Below are the code and all the weights of a small trained network. Each question names an input and a class and asks about switching units off, where a switched-off unit gives its printed mean instead of its output.

import numpy as np


def w(rows, s, z=0):
    codes = np.array(rows[::2]) - 128.0
    scale = np.full(codes.shape[1], s)
    scale[-1] = z or s
    return codes * scale


def f(y):
    return np.maximum(y, 0)


def log_softmax(a):
    a = a - a.max(-1, keepdims=True)
    return a - np.log(np.exp(a).sum(-1, keepdims=True))


def net(x, mask):
    res = np.array(x, float).reshape(1, 8) / 4 @ E
    y = f(res @ A[0][:, :-1].T + A[0][:, -1])
    res = res + np.where(mask, y, B[0][:, -1]) @ B[0][:, :-1]
    return log_softmax(res[-1] @ U[:, :-1].T + U[:, -1])


A, B = {}, {}
E = w([
[127,130,127],'x0',
[114,81,3],'x1',
[69,1,157],'x2',
[129,128,128],'x3',
[127,127,128],'x4',
[128,129,127],'x5',
[126,128,128],'x6',
[10,182,85],'x7',
],0.0058)
A[0] = w([
[109,80,140,4],'N0',
[121,165,111,76],'N1',
[171,93,139,71],'N2',
[150,110,147,118],'N3',
[127,162,114,81],'N4',
[181,105,61,77],'N5',
[176,201,86,100],'N6',
[53,169,168,98],'N7',
[70,182,181,15],'N8',
[122,129,194,108],'N9',
[104,167,201,99],'N10',
[125,138,177,121],'N11',
[134,189,121,3],'N12',
[185,108,140,115],'N13',
[120,157,222,105],'N14',
[62,74,163,48],'N15',
[206,90,139,152],'N16',
[107,173,210,62],'N17',
[92,63,159,68],'N18',
[162,171,128,20],'N19',
[155,95,8,103],'N20',
[79,146,131,186],'N21',
[76,140,138,117],'N22',
[124,144,119,111],'N23',
[127,124,62,96],'N24',
[180,109,137,135],'N25',
[128,152,127,104],'N26',
[155,106,36,78],'N27',
[95,145,123,118],'N28',
[123,125,100,84],'N29',
[176,106,138,133],'N30',
[163,221,107,43],'N31',
[75,58,191,33],'N32',
[183,175,100,32],'N33',
[142,108,78,73],'N34',
[34,171,104,116],'N35',
[254,87,129,130],'N36',
[76,159,120,116],'N37',
[38,183,154,142],'N38',
[124,118,73,129],'N39',
[122,152,163,84],'N40',
[71,155,124,168],'N41',
],0.013,0.0012)
B[0] = w([
[168,120,90,164],'N0',
[129,108,112,155],'N1',
[88,134,111,178],'N2',
[107,121,133,162],'N3',
[135,108,114,152],'N4',
[146,137,155,183],'N5',
[159,76,62,204],'N6',
[93,139,127,184],'N7',
[128,134,152,182],'N8',
[155,149,169,184],'N9',
[176,147,182,196],'N10',
[149,154,165,172],'N11',
[153,99,104,169],'N12',
[68,135,122,189],'N13',
[172,165,209,214],'N14',
[179,98,70,190],'N15',
[47,131,118,217],'N16',
[179,150,191,203],'N17',
[181,98,75,190],'N18',
[158,100,108,170],'N19',
[185,166,219,218],'N20',
[84,124,122,168],'N21',
[92,131,110,163],'N22',
[128,122,120,140],'N23',
[144,133,183,173],'N24',
[74,138,116,185],'N25',
[135,120,118,146],'N26',
[175,152,192,193],'N27',
[92,133,121,154],'N28',
[136,151,146,145],'N29',
[78,138,116,183],'N30',
[178,92,65,208],'N31',
[192,98,60,204],'N32',
[152,88,77,183],'N33',
[157,143,164,164],'N34',
[27,131,119,203],'N35',
[3,134,94,254],'N36',
[77,132,114,170],'N37',
[66,130,122,200],'N38',
[145,154,177,170],'N39',
[156,142,154,162],'N40',
[73,127,119,175],'N41',
],0.023,0.0065)
U = w([
[32,133,144,73],'0',
[200,158,254,255],'1',
[218,53,52,90],'2',
],0.0098,0.00076)

Each question gives the input, the list of numbers given to net, and the class t.
The units are the neurons (one row each of A and B). Each row of codes is followed by its name. A weight is (code - 128) times the scale printed after its matrix; where a second scale follows, it is the last column's (A, B and U).
mask holds one flag per neuron, in row order. A switched-off neuron (its flag False) gives its mean, the last column of its row in B, instead of its output. The means were averaged over made-up inputs and are rounded, as every weight is.
A unit's drop is (log p(t) with every unit on - log p(t) with that unit switched off) / (log p(t) with every unit on - log p(t) with every unit switched off).
The circuit of an input: a set's keep is (log p(t) with only the set's units on - log p(t) with every unit switched off) / (log p(t) with every unit on - log p(t) with every unit switched off). Starting from the 12 units with the biggest drops (on a tie, the unit counted first), units are removed one at a time, each time the one whose removal leaves the highest keep (on an exact tie, the one counted first), for as long as the keep stays at least 0.8.
units of the circuit, in order: the units of the circuit, biggest drop first
unit that matters most: the unit with the biggest drop
top k neurons: the k neurons with the biggest drops, biggest first
drop of u: that unit's drop, to one decimal
input [5,-7,7,0,-2,5,-2,0], class 1: top 2 neurons => N14, N17
input [8,8,-1,-2,-3,0,-4,5], class 1: units of the circuit, in order => N20
input [-2,0,-4,-6,-6,-8,-1,3], class 2: top 2 neurons => N36, N31
input [-3,-5,-5,-6,8,2,8,3], class 1: top 4 neurons => N17, N14, N10, N32
input [-2,8,7,-5,5,-6,2,-8], class 0: top 2 neurons => N36, N16
input [-3,-6,7,1,8,4,5,-3], class 2: top 3 neurons => N32, N18, N15
input [0,-6,-7,8,-5,4,2,-5], class 2: top 2 neurons => N31, N6
input [-2,-5,0,-7,5,-3,5,-5], class 0: top 2 neurons => N36, N20
input [-2,8,-3,-7,-2,-4,-6,7], class 1: top 3 neurons => N20, N27, N36
input [7,2,7,5,3,-1,-6,-5], class 2: top 2 neurons => N32, N18
input [0,6,4,-6,7,-3,6,5], class 1: top 2 neurons => N20, N36
input [3,5,-7,-3,-4,0,-5,0], class 2: top 2 neurons => N6, N31
input [-6,-4,-1,5,4,-6,1,-6], class 0: drop of N34 => 0.0
input [0,7,8,-8,-4,-8,-4,2], class 2: unit that matters most => N15
input [-8,4,-1,-8,-6,-3,-3,2], class 1: drop of N36 => 0.1
input [8,-2,-3,-8,-1,-5,1,1], class 2: drop of N20 => 0.3
